Rows are numbered. After the first four, each row is followed by the numbers of the three nearest rows among all rows above it, by straight-line distance, nearest first.
In the rows, 100 means zero.
1: [121 110  65 111  76  98  79 151  73 126  95 112  96  81 113  87  85  63
  87 115  76  82  96  96  61 101 117  92  70  91  89  99  79 117  69]
2: [147  94 102  96  84  88  82 148  82 121 100  89  98  61 102  58  84  77
  84 105  65  84 117  96  66  87 122  91  75 100 114  87 133 119  89]
3: [122 107  76 108  80  82  85 160 102 118  87 134 102  66 107  92  94  41
 104 104  58  94  97  89  61  76 112 102  70 113 114  75  83 124  75]
4: [142 100  79 101  90  95  91 152  78 101  88 107 105  72 108  74  98  82
  84  91  69  86  95  98  72  83 117 100  56 102 132  86 110 115  86]
5: [149 128  96 125  92  84  80 116  78 151 109  78  93  73  95  75 103 101
  83 108 105 103 106  74  63  96 135  93  65  91 120  91 125 126  69]	2 4 1
6: [151  74  73  95  61  89  88 191  63  80  52  97  94  64 101  31  40  89
  71 123  39  70 125 102  73  87 101  96  52 122  82  77  95 140  83]	2 4 1
7: [122 124 118 108  96 104 101 105  74 134  93 100 121  86 100  96 104  71
  90  94  91  91 101  85  70  99 135  91  82  91 115 106 139 113  77]	5 2 4
8: [130 120 102 131  77  84  88 129  71 138 117  83  98  73  88  73  95  74
  85  96 110 100  91  64  85  98 124  94  82  95 142 120 116 147  67]	5 7 2
9: [134 101  76 130  74  96 101 153  89 121 114  77  97  90  95  78  98  72
  47 104 126 125  83  81  56  97 123  61  67  83 112 109 123 163  55]	8 5 1
10: [139 112  86 106  75  87  92 134  63 124 106  95 106  57  91  68  82  75
  93  89  58  88 113 105  74  97 121  80  69  97 111  93 123 111  77]	2 4 1
11: [135 125 100 111  96  79  86 167  83 126  92 122 114  71 117  81 101  62
  82 104  52  94  97  91  84  81 124 112  72 106 140  87 104 110  85]	4 3 2
12: [127  90  72 110  68 102  90 142  74  87 105 104  76  70  99  92  61  71
  91 115  76 103 108  92  80 105 105  68  99 111 109  75 111 106  80]	10 1 2
13: [126 106  77 113  96  98  81 136  87  85  91 115  80  74  98  83  89  92
  83 106  78 128 104  88 104 111  87  85  96 102  97  83  93 112  85]	12 4 1
14: [151 108  88 117  88  92  82 143  60 101 103 110  94  54  74  66  85  70
  78 115  59  98 100  95  77  86 115  81  58 108 104  89 121 116  59]	10 2 4
15: [148 131  95 140  91  88  88 144  80 113 106  74 111  84  80  82  95  86
  78 102 113 123 116  87  68 101 122  69  68  88 126 102 130 162  57]	9 8 5
16: [128 123 111 124 100  89 108 115  69 138 138  85  93  75  75  66  94  76
  78 112 118 117 102  88  82  91 140  66  73  79 114  94 111 120  68]	5 8 15
17: [126 109  87 108  80  91  94 150  65 132  95  92 108  92 100  60  74  99
  72 103  95  91  99 104  67  91 116  89  52  94  99 106 106 136  69]	1 10 4
18: [120 112  92 112  84  92  85 118  72 136 106  87  87  88  86  71  94  77
  82 119 107 106  83  52  66  93 138  89  81  98 113 108 105 136  55]	8 5 16
19: [ 97 131  80 144 104  79  84  86  75 126 132  99 102  85  88 137 124  69
 117 101 134 119  84  92  94 123 142  68 106  98 124  90  85  92  62]	16 7 18
20: [129 112  70 119  91  92  96 153  73 114 101 113  95  76 116  94  89  51
  90 106  74  83 105  73  73  85 115  91  71 122 116  87  85 121  81]	3 1 4
21: [137  95  63 108  70 103  92 165 107 100  72 138 107  46 134  87  95  63
  89 106  38  79 104 115  71  96 108 114  61 116 116  65  79 132  86]	3 4 20
22: [140  69 102 117  59  95  96 170  86 104  83  75  99  69  99  56  65  90
  55  93  90  77 108  81  67 100 101  96  67 102 109  90 123 143  84]	2 17 4
23: [121  97 121  66  83 111 115 129 104 101  62 100 118 103 119 114  94 118
  78  95  91  86 113  93  74  87 107 110  68  98 114 112 115 110  84]	7 4 17
24: [111  84  91 105  88  96 119 123  93  98  92 100  92  90 118 119  94  93
  84  85  84 107 104  97  79  97 106 112  68 118 103  84 114 105  90]	23 4 13
25: [106  89  76 126  84 112  91  96  89 112 112 105  81  66  74  85  96  62
  94 103  92 104  86  98  78 108 116  71 106  85  86  89  89 107  57]	12 13 1
26: [153  53  68  94  31 123 102 179  77  65  66 118  64  48 108  45  68  86
  69 101  20  83 130  97  72  80  79 109  45 131  95  71  97 168  92]	6 21 22
27: [ 97  96  87  84  74  91  95 118  88 101  81 109  92 102 118 107  76 107
  68  89  80  94 112  93 110  82  93 101  70 107  97  72 101  97 102]	24 23 13
28: [118 120  74 127  93 101  78 127  82 135 100  77  99  85  88  48  74  65
  80 115  82  95 100  81  65  93 116  79  97  89  78 121 131 128  66]	18 17 10
29: [128 124  80 115  92  78  86 132  95 115 100 142 104  81 103  90 118  42
  79  92  72  87  97  87  77 111 130  93  77 117 132  84  88 109  59]	20 3 11
30: [131 119 108 120  78  98 104 131  84  99 111  66 109  91 101  66  78  89
  68 106  81 122 107  78  46  95 132  82  61 102 104  99 119 156  63]	15 17 9
31: [122  73  83  85  78 101  99 129 100  71  67 104  85  89 110 106  91 108
  77  84  70  88 116  98  85  93  84 125  70 114  94  60 102 115 116]	27 24 23
32: [114 130  70 127 106  94 100 113  77 110 123  94  85  58  77  70 103  63
  98 118  92 107  93 106  81 104 129  71  93  77  99  99 112 108  49]	25 16 28
33: [129 103  84 124  87  89  86 147  85 121  97 114  96  72 105 100  88  57
  65 108  60  91  94  85  65 109 119  97  83 104 107  94  82 114  57]	1 20 29
34: [126  94  54  88  62  87  96 185 101 124  56 143 108  64 128  62  77  39
  62  88   8  54 103  75  81  94  90 113  62 109  91  82  74 151 100]	21 3 6
35: [115 133  99 130 108  94  90 116  71 145 130  86 115  99  80  68 102  75
  94 120 117 103  81  70  50 107 134  76  88  92  95 111 102 128  66]	18 16 5
36: [135 100  96 112  63  96  87 147 100 101  74  88 106  79  95  54  63  93
  53 102  74  90  99  78  76  79 106  84  64  99 103 112 109 134  76]	22 17 2
37: [117 121  72 104  71  83  87 155 108 151  80 137 135  79 129 108 114  47
  79  95  45  60  88  68  68  82 114 120  62 112 114  68  93 105  76]	3 11 29
38: [141  91  72 109  72 108  91 161  70  87  88 105  65  57  79  81  61  73
  95 101  66 114 140 100  70 110 100  81  90 107 102  61  98 128  82]	12 13 14
39: [146  91  69 110  80 107  91 154  75  92  93 100  65  65  86  77  86  84
  88 116  69 102 100 100  84 107 112  83  76 100 112  79 109 133  77]	12 38 14
40: [115  79 116  80  86  95 115 128  89 114  70 118 115 105 110 111  71 114
  89  96  83 107 122  95 104  88 100 109  83 106 103  88 101  96 116]	27 23 24
41: [137 104  80 125  73  87  83 151  76 110  97  88  96  44  76  42  73  57
  77 131  72 103 104  88  61 103 133  67  76  90 100 108 107 107  60]	14 10 28
42: [126 115  78  93  60  93  98 182 112 151  54 156 129  70 136  53 110  40
  80 121  43  44  88  75  69  96 120 127  65 111 114  85  94 121  92]	37 34 21
43: [136 109  81 130  87 107  83 134  89 117 119  85  89  93  88  53  97  86
  73 108  84 119  99  88  44  99 115  93  85  87 124  96 123 158  63]	30 15 9
44: [136  98  84 124  88  77 101 144  75 106  90 112  81  73 107  94  85  60
  86 100  67  94  86  95  58  76 121  99  62 111 136  91  92 115  57]	20 33 4
45: [132 100  79 126  77  91  83 153  88 119  82 108 125  72 108  79  90  52
  61 113  72  80 104  97  69 103 124  80  55 110 129  80  89 113  77]	33 20 4
46: [124 121  89 130  90  86  74 136  72 134 109  96  98  83  76  74  88  65
  76 117 106  94  93  70  68 116 136  77  75  90 104  86 118 121  58]	18 35 5
47: [127 123 111 115  88  76  93 129  91 114  98  97 126  98  87 101 108  97
  69 112  83  96 100  83  73  90 134  99  65 105 120  77 126 102  85]	7 5 4
48: [132  96  62 109  64  80  79 174  93 120  84 118  88  64 124  77 109  53
  79 109  40  86 104 105  79  92  88 111  67 110 125  80  89 125  74]	21 3 11
49: [140 108  70 113  75  83  89 145  73 115 104 112  93  73 101 105  88  55
  96 104  67 106 109  99  73  98 128  78  58 123 121  76  89 131  81]	20 44 3
50: [121 115  92 137  92  96  83 111  84 123 122  72  88 100  75  93 114  69
  79 117 129 115  99  74  58  96 140  63  92  90 106 104 126 155  55]	18 35 15
51: [118 151  92 131 102  88  82 124  67 173 137  75 107  82  72  77 117  67
  96 134 125  95  81  84  63 101 141  64  91  70 126 138 118 104  48]	35 16 46
52: [112 119  66 112  79 108  93 157  84 118 102 120  92  96 101  57  96  54
  73 120  75  97  78 112  67  95 125  72  98  83 104 130  84 116  80]	1 33 28
53: [117 118  95 121 115  86  89  74  83 133 117  94 100 104  94 146 127  85
 103 110 121 137  98  79  80 118 135  77  84 102 142  88 111  84  77]	19 7 47
54: [135 116  65  92  77  74  64 182  89 106  86 131  88  72 119  85 103  50
  74 101  32  80  95  87  77  92  97 113  63 121 129  61  71 101  80]	48 3 21
55: [122 138  78 150 111  79  73 114  66 136 152  88  93  77  80  77 111  41
  96 135 120 106  83  98  70 104 144  57  89  77 118 109 102 118  50]	51 32 35
56: [149 101  99 133  93  94  93 150  72 102 114  98 102  63  89  59  98  58
  97 102  81 105 106  96  78 102 136  85  82  91  95  92 106 123  55]	14 41 10
57: [123 134  81 144  94 107  87 140  93 121 132  66 101 100  96  99 110  85
  66 102 129 133  91  73  53  97 128  62  81  84 129 111 112 159  57]	50 9 15
58: [103 146  86 142  98 107  88 107  88 143 139  79  84  79  81  95 111  81
  67 114 145 119  88  56  71 110 130  56  92  82 107 135 116 151  52]	50 57 35
59: [140 103  83 103  62  97 102 162  96 120  84 111  90  68 107  76 104  48
  71  91  54  84  99  95  67  80 103 109  46 128 108  70  90 108  72]	48 3 4
60: [116 117  99 101  97  99 100 147 106 101  91 102  86  91  99 108  89  91
  95 102  77  88  87  95  80  90  88  83  74  94 108  90 117 119  98]	24 4 13
61: [145 102 110  94  72 100  95 152  65  97  81 102  99  53 100  28  77  85
  79 108  28  84 105 105  65  87 121  94  50 109  99  88 120 125  73]	2 14 10
62: [ 98 102 103  97 109 107 116  84  94 127  99  98  98  88  98 128 113  90
 122 102 115 102  95  97  98 103 116 106 102  92 118 107 126  81  86]	53 7 24
63: [122 104  90 110  89 112  84 141  69  97  89 109  92  72 107 117  92 103
  83  94  84 110 117  91  93  99  93 100  75 102 111  69 110 116  91]	13 24 60
64: [121  92  76 115  64 102  85 156  88  90  66 111  99  64 110  57  82  66
  80  98  28  96 110  88  63  86  85 123  52 111 111  80  99 129  74]	48 59 21
65: [116  78  96  90  85 113  78 139  90  88  89 100  97  93 109 117  87  93
  96 102  72 101  95 115  90  85  93  94  89 108 101  75 120  97  87]	63 24 60
66: [106 134  86 122  81  72  88 131  83 133 108 130  97  85 105 101 126  30
  80  95  80  95  83  96  69  86 131  97  74 104 127 102  91  91  60]	29 33 44
67: [132 108  66 116  68  86  84 168  90  97  74 133 106  56 131  65  98  68
  70  99  46  77 102  79  82  88  94 105  42 117 108  75  89 125  71]	48 64 21
68: [121  72  91  89  79 111  98 132  95  88  81 106  82  92 109  96  81  88
  89  98  63  98 110  98  74  79 106 101  75 119 115  78 112 120  99]	65 24 31
69: [133 134  89 128  94  87  77  97  81 123 115 124 114  69  95 140 139  49
 117 110  80 115 108  84  73 113 137  84  73 120 166  72  98  89  68]	53 29 66
70: [113 151 121 153  86  84  94 115  81 139 136  78 106  85  85  96 127  95
  76 110 128 124  81  77  60 108 154  82  67  73 128  88 115 140  50]	57 50 16
71: [122 125  83 117  95 102  97 109  81 126 111  76  99  73  79  95 124  57
  84 113 103 120 107  83  69  88 128 100  77  85 122  99 120 118  85]	7 5 16
72: [137 110  65 126  81  87  98 141  93 115 112  92  82  69  81  63  74  88
  83  88 104 109  96  83  18  97 109  83  58  96  96  82 118 162  75]	43 30 9
73: [137 112  64 115  83  99  90 158  80 120 101 112 106  85 103  75 100  63
  76  99  68  88  99  81  68  92 105 100  68 115 131  76 115 119  73]	4 20 45
74: [118 169 105 116  94  71  71 118 102 166 101 136 150 113 123  80 125  53
  86 117  81  68  88  57  54  85 144 105  76 100 133 105  98  94  90]	66 37 29
75: [127 119  58 105  93 115  81 135  66 107 115 106  77  54  78 100  92  50
  96 113  98 126  94 103  75 109 128  71  92  92 111  66  96  98  65]	32 25 12
76: [145  92  64 111  50 102  91 200 105  72  62 151  97  46 117  72  79  48
  84  93   6  93 115  96  86  79  85 115  39 131 114  42  81 131  86]	21 67 64
77: [117 173 117 157 102  91  84 110  66 164 149  53 116  84  92  96 123  86
  86 105 162 115  78  67  43 103 151  57  79  87 123 135 129 137  55]	70 58 51
78: [125 112  62 107  63  80  88 177  92 104  71 137  94  83 126  69  97  27
  73  94  21  76 100  96  63  86  94 119  60 116 120  70  85 107  82]	54 48 67
79: [139 118 115 109  78  95  96 133  90 125  98  84  88  74  97  95  93  78
  67 102 105 102 114  91  71 109 133  90  83 106 119  87 122 126  83]	5 7 47
80: [101 106 100 115  83  98  97 116  98  92 113  88  99  81 105 117 100  83
  89  97  89 108  95  89  72 102 123  88  77 100 104  96 102  93  98]	24 60 47
81: [124 112  74 117  72 107  93 144  67 101  92 108  61  66  95 102 101  63
  92  84  81 121 112  86  59  94 109  80  75 125 121  73 120 127  60]	49 39 12
82: [133  90  87  79  67  88  93 197 104 113  44 142 119  66 128  59  77  58
  63  84  16  50 103  94  66  83  94 120  54 120 101  76  88 137  87]	34 78 67
83: [123 150  92 133 121  69  80 111  91 149 123 116 120  69  86 112 148  30
  84 107  89  99  76  84  68  99 161  95  78 101 154  94  92  89  59]	66 69 29
84: [120 126  73 101  84  89  84 147  78 130 109 143 103  99 118  77 118  42
  79  99  68  65  85  90  71 101 133  99  66 107 128  88  99 104  73]	29 66 73
85: [124 119  99 119  82 112  97 157  84 112 111  68 103  84 111  60  84  88
  49  86  87 105  92  67  40  98 112  69  51  87  99 113 123 170  54]	30 9 43
86: [116 114  92 101 103  88  90 136  75  93  88 104  96 103 100 106  91  73
  74  95  86 114 101  89  88  98  96  97  73 101 115  78  98 119  89]	63 60 13
87: [136 114  83 130  64  94  98 137  64 109 123  82  79  76 100  81 102  90
  70 100 109 117  97  83  76 101 117  78  64  92  91 103 117 155  53]	9 15 30
88: [129 108  78 119 101  93  79 136  79 113  99 106  96  70  96  84  95  73
  79 103  42 107  84  87  73 101 120  79  65  98  93  99  92 110  77]	33 1 14
89: [121 118  66 136  73 110  75 136 102  97 146  80  82  79  88  75  93  74
  76 110 129 141  92  74  68 104 113  60  80  99 111  89 106 178  48]	57 9 87
90: [129 120 101 123 103  77  92 147  74 145 104  91 111  73  91  48  88  62
  91 117  84  73  93  90  67 108 124  82  87  81 102 115  98 119  74]	46 28 56
91: [115  91  98  91  86  79 101 140  93 110  70  89  94  89 107  87  74  85
  73 105  66  88 104 102  66  81  95 108  65 113 105  97 114 100  92]	68 24 60
92: [132 104  95 103  89  91 104 144  60 115  91  93  97  67  97  64  77  83
  83  99  70  95 101 100  72  77 124  90  66 109  97 105 116 110  60]	10 14 17
93: [114  78  63  85  55 112  97 152  90  53  67 106  97  65 104 105  64  98
  67  80  41 103 126 115  80  92  80 100  75 122 106  68  90 123  95]	31 68 64
94: [110  68  91 103  95 105  89 124  96  61  84  99  76  75 100 128  83  75
 105 102  67 110 106 101 102 104 101 100  85 132 101  69 108  96  97]	65 68 24
95: [121 139  50 116  75  98  77 130  85 110 111 146  99  94 107 114 135  24
 112 101  75 101  96  91  85  94 131  92  82 108 137  57  76 108  64]	29 66 84
96: [131 120  91 130  96  78  94 114  61 112 100 102  93  63  95  74  97  68
  93 115  85 103  88 102  75  91 120  73  73  93 128  85 105  79  69]	32 10 14
97: [125 125  94 112 101  77  87 130  69 121 102 124 107  72 104  82 111  67
  78 114  75  95  97  88  69 111 122  92  65  90 150  77 107  98  72]	96 29 11
98: [101  88  78  84  84 100  96 153 100  90  57  98  93  86 104  92  76  89
  86  85  73  94 114 100  73  88 102 100  70 105  90  95 114  92  93]	91 68 65
99: [134  75  78 113  69 105  93 163  80  69 100 102  83  56  70  80  54  89
  80 111  72 100 126  91  93  93 102  85  59 118  90  51  93 144  73]	38 39 12
100: [106 108 105 109  92 105  98 125  90 100  87  92  91  95 121  87  93  91
  78 100  86  93 103  93  84 105  99  97  82 108 103  84 111 101  82]	24 86 60
101: [140 103  92 125  79  78 106 163  86 120  93 117 106  83 118  70  89  59
  86 113  49  88 114  89  67  91 106 106  48 105 125  82 109 124  78]	73 11 4
102: [126  86  63 114  84 118  92 134  64  93 104  89  80  66  85  82  80  64
  88 115  91 106 114 117  68  97 113  76  75 107 106  82  92 120  67]	39 12 75
103: [114  93  33 128  96 115  83 131  78  75 131 115  51  47  69  92  92  40
  95 122  96 132 109  92  87 112 105  58 110  89  89  80  98 107  63]	75 25 102
104: [128 168  85 151 103  99  86 131  89 149 152  70 117  88  78 113 114  84
  77 112 145 131  86  55  41 105 157  58 101  78 126 120 119 140  32]	77 58 57
105: [108 146  92 104  86  70  81 136  94 154 108 141 124  88 127  99 136  40
  92 105  76  65  72  56  63  94 142 109  47 108 154  75  93 104  57]	84 74 66
106: [139  79  79 111  60 116  91 170  89 123 109 100 100  70 109  30  53  82
  55  93  58  83  99  85  35  94 107  88  86  78  67 115  90 151  72]	36 22 17
107: [125 114  72 116  93 105  94 140  70 106 124  90  86  65  86  71  99  67
  96 125  78 112  95 100  63  99 123  72  77  84 108  94 108 128  52]	32 56 102
108: [121 142  88 126  59  71  87 142  84 145 108 153 122 136 106  95 138  35
  96 111  76  77  90  73  68  87 130  96  61 114 129  94  93  99  75]	84 66 105
109: [134  98 101 110  76  90 110 146  80 105  80  90 107  72  98  77  85  77
  82 112  92  91 113 104  60  94 126  76  82 109 114 105 112 124  69]	92 79 2
110: [114 105  75 124  96  97  82 148  67 109 128  97  77  66  91  83  89  73
  93 119  72 108 119  94  78  99 118  82  88  90 112  85  94 110  90]	107 102 12
111: [116  98 133  78  78  77 103 137  93 110  70 106 129 119 118  71  72 114
  67  89  76  72  92  83  70  95 121 123  77  96 106 106 119  99  88]	23 91 40
112: [118 116  94 122  78  96  97 137  77 133 111  89 107  73  84  48  79  61
  89 112  82 100  77  80  54  94 115  99  88  97  96 121 111 128  78]	28 90 18
113: [131 137 100 118  99  81  70 140  91 132  98 105 124  75 112  64 117  38
  75  93  69  83  83  67  66  93 151  97  86 106 141 114 106 112  72]	11 29 84
114: [140  97  94 116  75 104  91 148  80 121 104  96 106  69 106  55  89  60
  78 125  71  92 104  95  62  93 122  85  56  99  99 106 122 129  72]	2 92 109
115: [153  68  67  99  76 115 101 163  70  64  82 102  58  65  89  80  65  65
  85  96  55 108 120 108  73  91  87  82  68 116  94  63  99 135  87]	38 99 39
116: [135 123  96 116  78  76 105 132  77 107  92 109 104  24  86  75  80  62
  72  97  61  88  88  86  77 102 113 106  79 105 121 105 111 127  82]	10 14 92
117: [137 128  96 122 101  94  81 138  85 149  99  99 115  91  84  64  73  94
  73 100  82  90  92  93  62  99 129  84  84  92  89 118 110 106  71]	90 28 17
118: [117  93  81 119  81 114  90 132  82  83  94  95  90  85 100 103  99  79
  90  94  86 123 101  92  90 102 114  91  85 108  98  98 104  98  92]	80 13 100
119: [133 120  59 123  96  90  81 129  64 111 116  90 106  60  74  86  93  76
  87 122  92  99  90 100  74  92 123  82  68  75 117 106 115 105  51]	107 32 96
120: [121 136  71 127  85 101  77 145  93 126  85 128 112  84 130  79 108  50
  76 105  47  70  95  79  69  82 116 101  70 109 126  78 113 125  75]	73 84 11
121: [123 107  92 108 101 103  90 130  74  91 102  97  82  94 101 125 108  91
  92 101  74 108 120  84  83 105 108  75  85  97 117  82 106 109  77]	63 86 118
122: [132 114 108 146  87  82  94 130  82 129 125  66  94  84  91  87  95  79
  77  98 136 129  98  67  49 101 142  64  77 101 124 114 126 147  58]	50 57 15
123: [117 137  94 131  94 106  94 120  76 126 120  83 103  79  90  74 121  81
  83  96 125 128  98  80  48  93 151  71  86  86 116 101 124 145  82]	50 122 57
124: [121  88  97  84  64 104 102 157 102  83  57 103 112  77 105  77  69  86
  63  86  51  75 108  98  62  86  87 125  72 108  81  73  86 114  58]	64 98 91
125: [130 118 110 126  80  86  97 121  69 131 111  71 106  89  87  78 100  72
  81 101 105  89 103  71  63  93 124  88  90  99 116 103 115 140  78]	8 18 79
